Below are the code and all the weights of a small trained network. Each question names an input and a target symbol and asks about switching units off, where a switched-off unit gives its printed mean instead of its output.

import numpy as np


def w(rows, s, z=0):
    codes = np.array(rows[::2]) - 128.0
    scale = np.full(codes.shape[1], s)
    scale[-1] = z or s
    return codes * scale


def norm(h):
    return h / np.sqrt((h * h).mean(-1, keepdims=True) + 1e-5)


def f(y):
    return np.maximum(y, 0)


def softmax(a):
    e = np.exp(a - a.max(-1, keepdims=True))
    return e / e.sum(-1, keepdims=True)


def log_softmax(a):
    a = a - a.max(-1, keepdims=True)
    return a - np.log(np.exp(a).sum(-1, keepdims=True))


def net(x, mask):
    ids = ['Ξγηθμπω'.index(c) for c in x.split()]
    T = len(ids)
    res = E[ids] + P[:T]
    u = 0
    for l in range(2):
        q, k, v = (norm(res) @ M[l].T for M in (Q, K, V))
        z = softmax(np.where(np.tri(T) > 0, q @ k.T / 4**0.5, -1e9)) @ v
        res = res + np.where(mask[u], z, O[l][:, -1]) @ O[l][:, :-1]
        u += 1
        y = f(norm(res) @ A[l][:, :-1].T + A[l][:, -1])
        res = res + np.where(mask[u : u + 12], y, B[l][:, -1]) @ B[l][:, :-1]
        u += 12
    return log_softmax(norm(res)[-1] @ U[:, :-1].T + U[:, -1])


Q, K, V, O, A, B = {}, {}, {}, {}, {}, {}
E = w([
[55,154,248,165],'Ξ',
[209,99,197,24],'γ',
[44,115,138,94],'η',
[183,44,135,88],'θ',
[31,106,118,227],'μ',
[209,131,110,141],'π',
[113,179,120,138],'ω',
],0.016)
P = w([
[83,150,2,32],'0',
[79,66,84,200],'1',
[106,79,91,191],'2',
[110,87,96,173],'3',
[110,104,110,181],'4',
[109,110,117,172],'5',
[112,123,123,162],'6',
[98,146,131,159],'7',
[98,158,139,156],'8',
[97,176,148,144],'9',
[103,180,153,141],'10',
[103,212,163,133],'11',
[90,187,141,138],'12',
],0.0059)
Q[0] = w([
[90,105,140,138],'L0H1',
[48,80,255,137],'L0H1',
[172,128,226,184],'L0H1',
[170,125,172,195],'L0H1',
],0.015)
K[0] = w([
[93,146,117,72],'L0H1',
[144,172,246,107],'L0H1',
[185,171,187,114],'L0H1',
[236,137,164,169],'L0H1',
],0.013)
V[0] = w([
[156,147,120,97],'L0H1',
[119,130,147,93],'L0H1',
[177,218,184,105],'L0H1',
[77,141,255,195],'L0H1',
],0.0065)
O[0] = w([
[120,155,147,88,73],'L0H1',
[81,164,126,128,191],'L0H1',
[153,85,236,27,5],'L0H1',
[134,3,159,110,246],'L0H1',
],0.0043,0.0022)
A[0] = w([
[82,106,146,130,114],'L0N1',
[168,212,97,180,115],'L0N2',
[40,203,55,163,110],'L0N3',
[185,108,95,154,90],'L0N4',
[111,85,2,117,111],'L0N5',
[210,172,134,120,101],'L0N6',
[150,192,129,89,124],'L0N7',
[161,63,236,81,104],'L0N8',
[231,173,81,137,56],'L0N9',
[152,228,138,77,69],'L0N10',
[220,152,54,90,2],'L0N11',
[99,127,234,125,147],'L0N12',
],0.0078,0.0048)
B[0] = w([
[120,88,86,136,186],'L0N1',
[146,50,173,147,153],'L0N2',
[224,43,115,99,254],'L0N3',
[143,117,149,210,135],'L0N4',
[122,126,182,166,174],'L0N5',
[110,175,89,202,146],'L0N6',
[125,108,94,140,142],'L0N7',
[160,184,88,173,171],'L0N8',
[102,185,127,193,141],'L0N9',
[165,109,105,125,139],'L0N10',
[3,179,111,201,136],'L0N11',
[50,14,72,172,189],'L0N12',
],0.0068,0.0069)
Q[1] = w([
[7,86,88,140],'L1H1',
[43,170,123,175],'L1H1',
[175,77,77,134],'L1H1',
[24,133,116,116],'L1H1',
],0.02)
K[1] = w([
[127,139,213,108],'L1H1',
[132,134,196,139],'L1H1',
[101,140,80,103],'L1H1',
[147,122,251,117],'L1H1',
],0.024)
V[1] = w([
[91,70,176,168],'L1H1',
[153,100,59,86],'L1H1',
[59,106,122,138],'L1H1',
[109,156,251,68],'L1H1',
],0.012)
O[1] = w([
[67,127,237,59,230],'L1H1',
[210,96,22,64,217],'L1H1',
[55,108,145,92,203],'L1H1',
[150,47,254,165,2],'L1H1',
],0.0083,0.0045)
A[1] = w([
[223,236,106,213,56],'L1N1',
[190,182,202,54,254],'L1N2',
[163,145,27,133,189],'L1N3',
[253,166,127,189,49],'L1N4',
[162,60,93,132,124],'L1N5',
[127,87,158,248,141],'L1N6',
[89,134,94,206,152],'L1N7',
[76,163,114,46,5],'L1N8',
[108,60,174,97,115],'L1N9',
[57,90,104,73,44],'L1N10',
[142,142,90,63,160],'L1N11',
[81,117,89,116,114],'L1N12',
],0.012,0.0069)
B[1] = w([
[140,235,233,119,147],'L1N1',
[118,111,99,214,160],'L1N2',
[89,106,151,158,254],'L1N3',
[88,102,204,5,140],'L1N4',
[166,127,123,148,196],'L1N5',
[138,93,91,101,183],'L1N6',
[139,156,130,122,184],'L1N7',
[180,86,159,95,152],'L1N8',
[107,154,128,170,173],'L1N9',
[170,151,139,107,183],'L1N10',
[123,133,168,114,196],'L1N11',
[130,144,138,115,182],'L1N12',
],0.014,0.01)
U = w([
[62,99,235,201,3],'Ξ',
[235,121,250,134,58],'γ',
[175,68,89,178,179],'η',
[58,185,24,152,74],'θ',
[133,116,125,24,108],'μ',
[165,237,158,189,236],'π',
[215,203,81,119,182],'ω',
],0.016,0.0062)

Each question gives the input, a string of symbols that net reads in full, and the target symbol t.
The units are the heads (4 rows each of Q, K, V and O) and the neurons (one row each of A and B). Each row of codes is followed by its name. A weight is (code - 128) times the scale printed after its matrix; where a second scale follows, it is the last column's (O, A, B and U).
mask holds one flag per unit, layer by layer, with each layer's heads first. A switched-off unit (its flag False) gives its mean, the last column of its rows in O or B, instead of its output. The means were averaged over made-up inputs and are rounded, as every weight is.
A unit's drop is (log p(t) with every unit on - log p(t) with that unit switched off) / (log p(t) with every unit on - log p(t) with every unit switched off).
The circuit of an input: a set's keep is (log p(t) with only the set's units on - log p(t) with every unit switched off) / (log p(t) with every unit on - log p(t) with every unit switched off). Starting from the 12 units with the biggest drops (on a tie, the unit counted first), units are removed one at a time, each time the one whose removal leaves the highest keep (on an exact tie, the one counted first), for as long as the keep stays at least 0.8.
units of the circuit, in order: the units of the circuit, biggest drop first
most important unit: the unit with the biggest drop
top k neurons: the k neurons with the biggest drops, biggest first
k most important neurons of layer l: the k neurons of layer l with the biggest drops, biggest first
input θ μ η π η θ, target θ: units of the circuit, in order	[L1H1; L0H1; L0N11; L0N3]
input γ η μ, target η: units of the circuit, in order	[L1H1]
input ω η μ η μ θ, target ω: top 2 neurons	[L1N1; L0N12]
input γ η Ξ θ, target γ: top 2 neurons	[L0N12; L1N10]
input Ξ μ ω ω θ π η γ Ξ μ η η γ, target Ξ: units of the circuit, in order	[L1N2; L1H1; L0N12; L0N2]
input μ η η ω μ γ, target μ: units of the circuit, in order	[L1H1; L0N3]
input μ μ Ξ μ μ η π η θ, target μ: top 2 neurons	[L1N8; L0N3]
input γ η θ γ π η η γ θ, target γ: top 2 neurons	[L1N8; L1N2]
input μ η μ, target θ: units of the circuit, in order	[L1H1; L0H1]
input Ξ η γ Ξ Ξ η μ η η θ, target Ξ: units of the circuit, in order	[L1H1; L1N9]
input γ μ γ μ Ξ η ω η γ η μ ω, target γ: top 2 neurons	[L0N2; L1N8]
input μ η η η μ η η ω η θ γ ω, target μ: top 2 neurons	[L1N8; L0N2]
input η η η Ξ ω μ Ξ η η η π, target π: top 2 neurons	[L0N3; L0N11]
input ω ω η θ Ξ μ η μ η μ θ, target ω: units of the circuit, in order	[L1H1]
input π η η γ γ, target π: top 2 neurons	[L0N8; L1N1]
input Ξ η μ η η μ ω, target Ξ: 2 most important neurons of layer 0	[L0N2; L0N3]
input π ω μ μ θ, target π: top 2 neurons	[L1N1; L0N12]
input η μ γ η ω, target η: top 2 neurons	[L0N3; L1N3]
input η ω γ η η μ γ μ η η η θ, target η: 2 most important neurons of layer 0	[L0N12; L0N8]
input μ γ μ μ η θ μ ω η η μ η γ, target μ: top 3 neurons	[L1N8; L1N11; L0N3]
input Ξ γ μ η η γ η μ γ η η ω γ, target Ξ: most important unit	L0N2
